[  3  -5   1  -1   3   0   0 -10   4  15   3   5  12 -10  -7  -8   3   1
 -14  -4  -3  -7   1  -5   1  -6   8   2   5   3 -14  -2  -4   2   2   5
   1   4   2  -7  11]
T
[  6  -4   6   3   7  -3  -1 -12   3  16   0   5   9 -11  -3 -13  -4   6
 -19  -7  -6  -8   7  -7   1  -4   7  -4  -9  -3 -12  -2   0   8   6   2
  -1   5  -1  -6  16]
T
[  7   7 -12  -6   1   5  -1  -7  -1  22  -1  -2   4 -12  -1  -8   9  -2
  -3  -6   2  -9   7  -3   1  -4   1  -2 -12  -2   0   4  -5   0  -7 -10
  -1   3   4  -6  -1]
G
[  9  -6   8   2   2  -8   1 -12   8  29   5  10  11 -12  -2 -11   7   3
 -14   3  -3 -15   1  -7   1  -5  -5  15  17  -3 -17  -1  -1   7   1  -8
   0   5  -1  -9  21]
L
[  6   0   3  -4   0  -2  -2  -6  -3  24  -1   1   4  -9  -4 -11   4 -18
  -9   4   5 -13  13  -6   4  -5  -6   0  -6   1  -3   1   0  -1  -8  -4
  -2   4   2  -9  11]
Q
[ -2  -6  10   2 -22 -13  -1  11  -2  -7   4   9  -1   7   1   1   1   3
  -4  10  -5  -3  -2   4   7  -3  -5  -3   7   7  -1   1   2  -4  -1   5
   1  17   1   0  19]
Q
[-1 10  2 -2  5  5 15 -7  1  8 -1  2  3 -2 -3 -6 -2 -5 -9 -3  1  3  4 -6
 -2 -2 -3  0 -6 -6 -4  2 -3  1 12  0 -2  2 -6 -5  7]
G
[ -4  -1  -2  10   3   1  -1   7  -2  -9   3  -4 -11  -1   1  13   3 -11
   8   2   6  -3  -1  11  -2  -1  -2   4   7   5   4  -1   1   3   1 -35
   4  -8   0   6 -14]
T
[  3  -1  -2  -5   3   1   1  -1  -5   4   3   2   3  -6   4  -1   4  -3
  -1  -6  -7  -6   0   1  -1  -6  10   9  -2   9  -2 -11  -1   2  -4   9
   1   0   1   2   3]
T
[ 7  4  2  4 -3  3 -6  9 -1  9  1  1 -2  2 -7 -4  3 -1 -6  4 -3 -1 10 -4
  2 -2 -6  1  2 -3 -4  0  1  1 -4 -1 -2  4 -4 -3 18]
Q
[  3   3   0   1   1   2   8   0  -3  13  -5   6   0   3   0  -9  -2   3
  -8   1   1  -3   4  -7   2   4  -3  -6 -10  -6  -5   0   7   0  -4   0
   1   0   3   2   5]
G
[ 12  12 -16   5  20  13  -3  -8  -1  40  -2  -5   5 -25 -12 -17  13   0
  -3   0   9 -20   9  -8 -10  -4   3  -4  -6  -5   2   1  -1   2  -6 -12
   1  -7   2 -11  -5]
Q
[  1  -3   4   4  -1 -12  -3  -8  16  18   5  34  10 -12  -3  -9   9   6
 -13   6  -7 -15   1   4   1  -6  -5  -1  -3   2 -13   0   1   2   3  -9
   0  11   0 -12  23]
L
[  8 -14  -1  -1   0   0  -1  -2  -7   2  -3   2   2   0   2  -4   2 -23
   0  -3   2  -1  13   8  -1  -5   5   2   0   6  -2  -1   0   0   1   6
   1  -7   9   6   1]
T
[  0  -8  -2   2  -5   2   2   0  -2   1  -7  -2   3   2   4   4  -3   5
   4  -1   0   2  -7  -2  -1   3   2   3  -5 -14  -1  -4  -3   4   4  -3
   0  -4  -6   9  -3]
E
[ -3  -2   5   3  -5   2   5  -5   3   7  -2   5   3   0   0  -9  -4   1
  -9  -6  -1   2   1 -14  -1  -2  12  -1  -4   4  -4   1  -9   2   0   7
   1   4   3   3   5]
R
[  8   9  -8  -7  19  13   0  -6   5  41  -2  -3  14 -21 -10 -11  12  -3
  -4  -2   7  -6  11 -31  -1  -7  -2  -7 -22  -8   1   3   1  -3  -5 -19
   3  -3   5 -11  -2]
Q
[  0   1  -1   3  -2   9  -2   4  -4  -2  -6  -2  -3  10   0  -2  -8   1
  -3  -4   2   9   0  -3   0   3  -4  -1  -2 -14   4   5   4  -1  -2  -2
  -4  -4   0  12  -8]
T
[-2 -1 10 -5 -5 -4  0  0 -2 -1  4  3 -4  0 -6  4  3  2  0  2  0  2  4 -3
  2 -4 -2 -5  1 -6  4 -2  4 -1  0  2  0 -5 -5  1  3]
Q
[  4   0  -4   1   6  -3   1   4   0  14  -9  -6  -1  -7   0  -1   7  -3
   3   4   2  -7   2   3   0  -2  -4  -4  -6  -3  26   0   3   0   0 -13
   1  -2  -2  -2  -1]
R
[  7  -5   8  -2  -9  -5   3 -14  -4  10  -5  10   5  13   2  -4  -1   2
 -16   1   1  -2   3 -10   9  -5   9   5   1   1 -10  -4  -3   5   4  13
  -1   7  -7   5  12]
L
[ 18  18 -16 -11  32  21  -4 -12  -1  45  -2  -4  11 -31 -10 -16  38  -5
  -3  -4   9 -17  13  -7  -8  -8   4  -6 -27 -12   1   3  -1  -1  -4 -25
   5 -12   4 -15 -10]
Q
[  0   3   0  -1  -8   9   2  14  -4  -8  -8  -7 -14  14   4   5  -9  -6
   3  -4  11  13   2   1   2  -1  -3   0   2  -6  11   6   3  -1  -4   2
  -7  -6  -3  15 -13]
R
[ 1 -3  2 -1 -4  7  1  4 -5 -3 -3  3  3  5  0  3 -3  4 -1 -3  5 -3  0 -6
  8  0  3  6 -1 -6  0 -1  0  0 -4  5 -4 -8  0  3 -6]
T
[ 16  10  -3  -5  19   8  -6  -7  -1  40  -2  -8   3 -19  -4  -6  12  -1
  -2   2   5 -13  11  -3  -5  -8  -5   0 -13  -3   2   4   1   3 -10 -15
   0  -1   4 -11   7]
Q
[ -5  -8   3   2  -1  -6   0 -18   6  -1   7   9   5  -8  -2   5 -10  10
  -8  -1  -6   7  -3  -4   1   0  10  -2  -1   9 -15  -7  -4   4   4   9
   5  12   6  -6  17]
R
[  7   1  -6  -1   3   0  -4 -10   6  10   9   3  12 -15  -4  -1   6   1
  -8   4   1 -11   1 -12  -2  -5   1  -5  -5   4  -3   0   1   1  -7   1
   9   8   0 -13   7]
T
[ -2   7 -11  -8  14   3  -3  -2   1   1   1  -4   6  -8  -5   0   5  -4
   5   0   8  -4   3   3  -9  -2   0  -2   0   8  14   2  -9  -2  -1  -5
  -4  -4  -3   0 -11]
G
[  9  -1  10  11   2  12   8   6  -8  37 -17   3  -7   8   5  -3  -3  -2
 -10   3   6   1   1 -11   5  -2  -8   0  -8 -28 -11   6  -2  -3  -3 -19
  11  -1 -14  12  -5]
E
[  0  -5   1   8   2   6   2  -2  -4   0  -5  10  -7   7   5   9 -12  -1
  -1  -6  -1   6  -3  -5   4   3  -1 -11  -7 -23  -3   0   1   1   4  -8
  -6  -8  -3   9  -8]
E
[ -1  -9   4  -1   4 -25  -6 -28  18  11  19  21  31 -17  -3  -6   4  16
 -25   1 -15 -11  -2  -8  -3  -7  16  -5  -4  14 -21 -10  -4   6  15  17
  10  25   2 -17  40]
R
[  4  13 -14   3   6  19  -1  14 -15   7 -21 -26 -21   1   2   8  15 -14
  23   9   0  -2   5  11  -5   3 -24  -7  -3 -11  24   5   4  -7  -7 -29
  -1 -23  -7  10 -36]
R
[ 14  -7  17  -5 -10 -11  -3  -2  -1  26   5  11  11 -11  -2 -11   5  -1
 -20  21  -5 -13   8  -8   8  -9   5   8  -7   6 -23  -4  -3   5  -2  10
   3  14   8  -6  34]
E
[  1   1  -2   2  -1  -1  -1   1  -1  -4  -2  -1  -3   0  -2   2   1  -3
   5  -3  -8   0  -2  -5  -1   1   5  -2 -13   4   4   1  -1   0   1  17
   1  -6   2   8  -6]
G
[ -3   2  -5   1   5  -8   3  -4  12  11   0   3   1  -2  -1 -10   0  14
 -12  32  -5  -6 -10   4   0   4 -11 -12  -7 -10  -3  -6   1  -3  -4  -6
   1   8   1 -12   5]
T
[  1  -3   4   1  -6   2  -5   4 -13   3  -1   2   6   1  -9  -1   4   1
  -4   9   8   3   0  -3   2  -2   2   6  -2   2  -8   1   2  -1   5   5
  -3   4   1   1   3]
Q
[-21  -1   9   1   3  -4   2  -6   5   8 -12   1  -5   7  -1  -9  -9  11
  -5   1  -6   0   3 -10   0   5  -9 -13  -6 -14  -1   4  -3 -16  -4   3
  -1   9  -6  -9 -15]
T
[ -4   2  -2   0   2  -5  -5  -3   8 -27   5  -1   2  -8   1   4   8   4
   2   4  -5  -2  -5   6  -3   4  -2   1   5   5   2   1   3   2  -2  -4
   1   8  -3  -7   5]
R
[ 24  11   5  -3   7   7   0  -4  -3  45 -10  -5   8 -16  -9 -22  16  -7
 -22   4  10 -14  16  -9   2  -5   0   0 -16   4  -6   1   9  -4 -12 -13
  -9   2   9 -17  10]
Q
[ -3   6  -5  -1  11  -3   2  -4   6   9   4   6   0  -9   4  -1   3   4
  -1   5   1 -10   3   5  -1  -1  -8  -6   0   1  -1   0  -1   0   1 -10
   3   7  -1 -14   5]
L
[  3   5   8   0   4  13   0   3  -6   9  -7  -6   0  -1  -3   1   2  -5
   9   2   5  -3   4   3   1   2  -9  -4  -6  -7   7   5  -2  -2  -1 -15
  -2  -9  -2  -2 -11]
R
[ -9   3  -2   7  -9   9  -2  17  -4 -24 -10 -11 -21  23   5  11 -12   0
  18   6   8  15  -5   8   7  11 -20  -2  10 -12  30   5   6  -6  -2  -6
 -12 -11  -6  12 -28]
T
[ -2   3  -5   3   0  10   3   9 -12 -17  -3 -10 -18  11   4   8  -2  -2
  13  -2  12  10  -4   0  -4   6  -4  -4   8   1  16   2  -6  -1  -2  -1
  -3  -2  -5   7 -17]
L
[ -5  -3   4   2  -8  -2   3  -2  -4 -12  -2  -2  -8   9   2   2  -7   4
   1  -2  -4   8  -2  -5   2   8   1   5   4 -15  -2   2  -1   4   6   5
   0   5  -2   7   2]
G
[ 12   4   1   2  -2   1   2   1   4  14   4  -3   1 -10  -2 -12   7  -5
  -8   7   0  -6   4   1   0  -4  -4   0  -4   1  -5   2   2  -1  -3  -6
  -5   5   1 -10   8]
Q
[-4  2  4  0  4  0  2  3  1 10 -1  3  7  6  0 -4 -5  2 -6 -4  5  0  3  1
  0 -1 -1  0 -5 -9 -7 24  3 -3  0 -1  2  2  1 -4  9]
G
[  3   5  -7   2   3  15   3   5  -7   6  -9 -11 -16  -2   0   1  -1  -2
   8  -5  12   4   0  -1   1   2  -7  -9  -5 -16   9   3   3  -2  -4 -15
  -4 -10  -6   5  -8]
E
[ -4   4  -7   0   1  -7  -6  -2   2  -3   5   0  -1  -8  -3   2   9   0
   6  11  -5  -7  -1  14  -3   0 -10 -12   4   5   5   5  -2   1   1 -21
   6   2  -4 -11  -5]
T

[ -9   3   3   3   1   1   9   7 -10  -4   5  -8   1  -2   6   0  18  -4
  -8   8  -9  -5  -2   0 -17  -8  -7   1  14  -6   3   2   0   6  -4   2
   4   0   3   1   0]
Q327
[ 11  -3  -7  -4   8   0  -5 -11  22  -7 -22   3   4   3   7 -15  -5 -14
  12 -15   8  -2  -1  -5  10  14   0 -11  -6  -5   0  -8  -1   2  -2   0
  -2   6   4  -6 -10]
Q375
[  1   6  -5   1  11   2  -3 -11  10  -3 -26  12   4 -13   4 -12  -3 -11
   9 -13   0  10  -6  -6   0   9  -9 -17   2  -4  -2  -8   6   0   7   0
   2   0  13 -10   1]
Q375
[ 10   4  -5   5  33  -8   7  -7  11  -4  13 -13  -6   7   7 -58  17 -22
 -14  -6  -7 -10 -16   4   5 -22  10  -7   7 -11  12   0  -3   2 -13   1
  -1  -2   2  -2   8]
Q395
[ 14   1 -17   1 -31  -6   4  24  19 -16  14 -16   5   0  12 -13  24 -13
   1  -8   8  -4 -23   5 -11  31 -14  20  -5 -24  -2   7  -3 -12  -6   1
 -11   0 -11  -1  -3]
Q292
[ 8  4  0 -2  2 -2 -1  4  6 -5 -5 -5  3 -3  9 -9 18 -2 -5  9 -5 -7 -3  2
  1 -3 -5  0  3  7  2  4  4  6 -8  2 -5 -1  4 -3 -8]
Q137
[ 10 -12  -3  -1 -11   2   5   4  -6   2   7   4  -6   4  -4  12  -7   3
   1 -22   1   2   3  -6  -2  12  -3  11   0 -10   1  -3   0  -7  -1  -2
   4  -2  -3   7 -15]
Q327
[ -4   0   7  -4  11  -8  -7  -5   0  -2   1  -7  -5  -6  -3  -6 -11  -4
  -3   0  -5  -1  -8  -2  -3  -7   7  -6   2  -5   2  -3  -4   4  -4   5
  -3  -2   0   7  10]
Q292
[ 6  3 -4 -1  2  0  4  1 13 -7 -2 -1  1  4  7 -9 12 -2 -2  6  0 -5  4  3
 -1  6 -1 -1 -1 -2 -2  5  4  8 -1  0  0  8  3 -4  4]
Q298
[  1  10  -9  -1  17  -3   6 -22  13   2 -11  13   2   7  -3 -25  -7 -19
   8 -20   4   3   5 -10   3  -4   4 -24  -2 -10   4  -7  24   6   8  -1
   8   0  11 -13  -4]
Q375
[ 10  -4   6  -4  -3  -1   3   0  11   2  10   4  -4   1   6  15   5   3
   1  10  -7  -3   9   1   3   9  -2  10  -2  -4  -2   2   2   7 -16   2
   2   2   8   6   4]
Q137
[  5   2 -15   1   3  -7  16  -9   1 -10  22 -11  -3  12  -1 -49  23 -29
 -15  -7 -11  -1  -8  -2 -12   8   1   0  -2 -24   1   2   5  -6  -4  -4
   1  -4  13   1   2]
Q395
[ -3   1  -4  -4  26  -7   8  -4  20  -1   7 -10  -6   4  -2 -23  -4  -4
  -3 -13   7  -5 -25  -3  10 -22  17  -3   2  -6  14  -2  -7  -6   0 -14
  -7  -8 -10   5   3]
Q395
[ 24  -5   9   0  10   3  -4  -6   2  -8  -5   0  -2  -1   3 -10  -1 -25
   2 -13 -11   1   7  -6   6  22 -12   0  -2 -19  -4   1   8   9 -11   3
   3  -7   4   6 -14]
Q298
[ 17  -6  -1   0  18  -1   3  -5  17   3  -3   3   0  -8 -11 -16   4  -8
   4 -12 -14   2   7   5  18  13   1   5 -10  -6  -6  -2   5  -2   2  -1
   1  -1  15  -3   8]
Q298
[ -5  -4 -17 -13   8   0  -3   7  35  -8 -21  -3   9  -9   3 -10  10 -14
  12  -6   3   2 -20  -5   0  27 -14  -6  -6  -4  -5  -7   1   0   3   4
  -4   5   1  -8   7]
Q375
[ -7 -10   0  -3  13  -8   7   0 -17   7  24  -9  -9  -1 -11  18 -13   5
  -8  -4 -10   4  -2  -2   3 -18   8   6   5   0   9   1  -4   4  -9   3
   6  -6  -2  12  -3]
Q292
[  6   0   0   3   0   2   5   6   2  -2  -1  -3   0   5   0  -6   6  -2
   0  -6  -3  -2   4   1   5  11   0   4  -4 -15  -5   1   2   5  -4   1
  -3   1  13  -4   1]
Q292
[  3   4  -5   0  -2   6  -3   2  -1  -8 -24   7  16  -4   1   1  -8 -13
  12 -19   8   7  -6  -9   3  10 -19 -12   0  -8  -5 -11   5   2   1   2
  -1   9  -4   3  -6]
Q375
[ -6   5   0   1  29   5  -5 -25 -29   6 -47  21   2  -1 -11 -10 -22 -14
   9 -25   1  13  23  -9  -3 -19 -10 -31   6   0  -3 -13   9  11  12   6
  12  11  12  -8  -2]
Q375
[ -3  10  -5   5  29  -1   9  -4   6  -8   0 -13   1  -2   2 -58  19 -31
 -15  -9  -8  -6 -20  -1 -12 -19  -2 -12   6 -14   7   2  -3   3  -3   1
  -5  -2   4  -6  15]
Q395
[-27  -3  -3  -2  28  -1  11   5   4   7  -3   2   1  -4  -8   2 -20   6
   2 -17   7   1 -26  -2  -1 -24  -3  -4   9   2  11  -1  -8  -7   3   0
 -11  -4  -8   1   5]
Q395
[ 10   1  -6   1  -3   3   0   6  12  -6  -7  -4  13  -3   6 -23   9 -16
   6  -6   6   2 -17  -5   0  17  -7  -2  -3 -13  -5   0   3  -2  -4  -2
  -4   0  -2   0   1]
Q292
[-16  -1  -1  -1  -4   0  -2   0  -7   7   6   1  -2   1  -5  15  -5  16
 -10   6   2   2   1   1  -5 -15   3  -5   4   7   4  -2  -6  -4   6   1
   3   0  -4   3   4]
Q298
[ -6  14 -13  -5   4  -4   2 -12  21  -5  -6   2   4   7   6 -22   1 -12
   9 -11  10   2  -5  -1  -6   8   0 -13   0 -16   0  -4   9   1   9  -3
  -2   3   8  -9  -3]
Q375
[ 11  -1  -1  11  -6   3  10  -3 -15   7 -10   7  -2   4  -1   8  -1  -6
 -31  -9  -8   6  15  -6   7  -2  -4   5  -4   3   3   1   4   5  -2   1
   9  -4  -1   2  -3]
Q292
[ 15  -1 -12   3 -13   0  -1   5  27 -14 -20  -2  11  -1  11   0   3  -9
  11 -19  16  -5 -10  -9   9  26 -17   0 -10  -7   0  -4   2  -1   8   1
  -3   2  -5  -6  -4]
Q375
[-14   5   4  -3 -10   2  -4  -4  -5  -5  12  -9 -10  -2   5  16   1   2
  -3  13  12  -1 -19  -2 -11 -10  10  -4  10   0   2   0  -6  -6  -6  -4
  -4   6 -16   2  -5]
Q292

[-17 -10  14   0 -16 -25   1 -29 -31   0  -4   3  -3  -1 -23  12 -24  -5
   9 -29   3 -19  -9   7  -7  -2  10  -4 -29 -17  11  -5   5  12  15 -16
  -6 -11  -2  15  -7]
Y
[ -5  -2   3   7  -3  -1   1  -6 -24   7   4  -1  -1  -2  -3   2 -15  19
  -9 -16   5   2   0   3  -3  14  14 -11 -21  -6   4  -8   8  10   5  -3
  -9 -11 -11  15  -2]
Y
[  7  -5  -6   0  12  -9  10   1  -1   4   4   0   3   5   4   9  18  -8
   3   0  -1  -4  -6 -14   7   2   8 -13 -11   8  -9   7  13 -11  -2   1
   9  -1 -14 -14  -2]
U
[  1   8  11   4 -24  -8  -4 -23 -31  -9 -12  -3 -12  -2 -13   3 -40  -1
   5 -25  -6  -1  17  24 -12   7  -2  -4  -9 -37  23 -26   5  20  25 -18
  13  -6  -4  25  -5]
U
[  1  -3   4   8   5 -15  -6 -11 -27  -3  -7   2  -7  -6  -5  -1 -27  -4
   1 -19  18  -1   3   8 -10  17  -5  17 -11 -12  14 -13   2  26   6  -7
  -2 -11   5  11  -2]
Y
[  0   8  10  -5 -11 -30  -3  -8 -28 -21  15   4  -1   0 -13   4 -35  12
   3 -23   9   0   9  -1 -21  41  10   9 -31 -32  18  -7  -5  22   1 -16
   1 -13   1  22  -6]
Y
[-10  32   6   0 -23 -27  -1 -26  -3 -21   9  21  -2  13 -32  13 -12 -16
   6   2  -9  -3  16  16 -13  17  13   2   0 -17  12  -3 -11  -8  11   0
  -1  -8 -10  34  -6]
U
[ -6  28   3  13  -8  -5  10 -28   4 -12  12  37  -3   6 -21  21  11 -30
   9   3  -9 -12  21  13  -2  21   8  -2  11 -15   3  -7 -12 -21  13   9
  -6   1 -17  17  -9]
U
[  3   2   8   1  -4   2  -6   5 -14  -7 -11 -18  -8  -2   0 -11 -25  17
   1 -10  -1   1   7   0 -10   7  -4  -1 -13 -17   1 -15  -2  15   7  -9
   9  -3  -2  -3   5]
U
[ 12   5   1   8 -10   7   1  -7 -13  -4 -14  -2  -4 -10  -6   3 -13  -1
   2  -7   9  -1   6   9 -12   2  -4 -13  16 -25   4 -23   3 -18   6   2
  -1  -4  -1   7   3]
U
[ 13 -12   9  25   3  15  11  -5 -27   0  -8 -10  -7  -8   6  -4 -15   1
   2 -11  21  -9  -1  -2  -3   8  -1  -9 -16 -15   4 -20  11  22  14  -9
   1  -9  -2  -1  -2]
U
[ -6   8   5  -4  -8 -10   1  -2  -8  -8  14   8   4   1 -15   9  -4   0
   9  -8  -4  -2  -1   2 -10  14   9 -30  -3 -21   1  -5  -8   7  17 -13
  -2  -3  -3  -1  -4]
U
[  5   6  14   7 -10  13 -13  -5 -35 -12 -13 -11 -13  -7 -19  -1 -39   8
  -9 -14  14   3  15  16 -27   6 -15   3   5 -41  15 -43  10  30  21 -14
  -8  -5  11  16   9]
U
[-19  15   2   3  -9 -15   1 -14 -28  -6   5   3  -1   0 -13  17 -13   1
   9 -13 -11 -15   1   4  -5   4  13 -21 -11 -24   6  -7   1   1  19 -15
  -3 -14 -17   7  -7]
U
[ 12  -6  -7  15  10   9  12  -3  -9  -1  -2   5   1  -3   1 -10  12 -10
  -1  -2  26  -2   4  -5   0   6  -2  -4   4   0  -4  -7   4   0  -8   7
  -2  -6 -11  -4  15]
Z
[ -9  14  -9 -11 -12 -22   0  10 -20 -24  18  -5  -3   5   6  -3 -23  27
  -5 -20 -10 -13   6  -7 -14  39  24   2 -24 -28   2  -6  -5  28  -4 -14
  12 -12 -10  12  -2]
Y
[-13  15   1   4 -22  -7  10 -23 -18 -33  15  15 -12  -4  -9  10   6 -14
  15  -6 -25  -8  13   7   0  -3  25 -26  10 -27   7  -1  -8 -21  33 -17
   3   3 -21   5  -1]
Y
[  7   2  16  22 -15   5   0 -25 -27  -9 -11   6  -8  -4 -15   6 -24 -11
   3 -12  15   2   9  11 -17   5  -4  18   8 -21  16 -24   2  11  15  -8
   1  -3  -6  21  -3]
U
[ -7  15  12  17  -5   6  -5 -20 -18  -4  -3   8 -11  -1 -15   9 -15 -18
   5  -6  -4  -4   6  17  -8  -9  -1  -2   5 -23   7 -19   3   1  20  -8
  -1  -3  -6  13   1]
Y
[-30  -5  -4  -4 -13 -22   4 -12 -26   5   2 -25   2  -4 -14   8  -9  -7
  13 -26 -23 -18 -12  -3   6  -4  10 -34 -23 -21   4   1   4  -4  23 -24
  -2  -6 -17  -4  -2]
Y
[ -3  -8   3  19  -1   0   0 -24  -5   6 -10  14   2   0 -25   3  -5 -20
  -4  -7  20  -7  -6  18  -2   1  -6  18  -4   9   3 -12   3  -2  -1   0
  -1   9   1  21   0]
Y
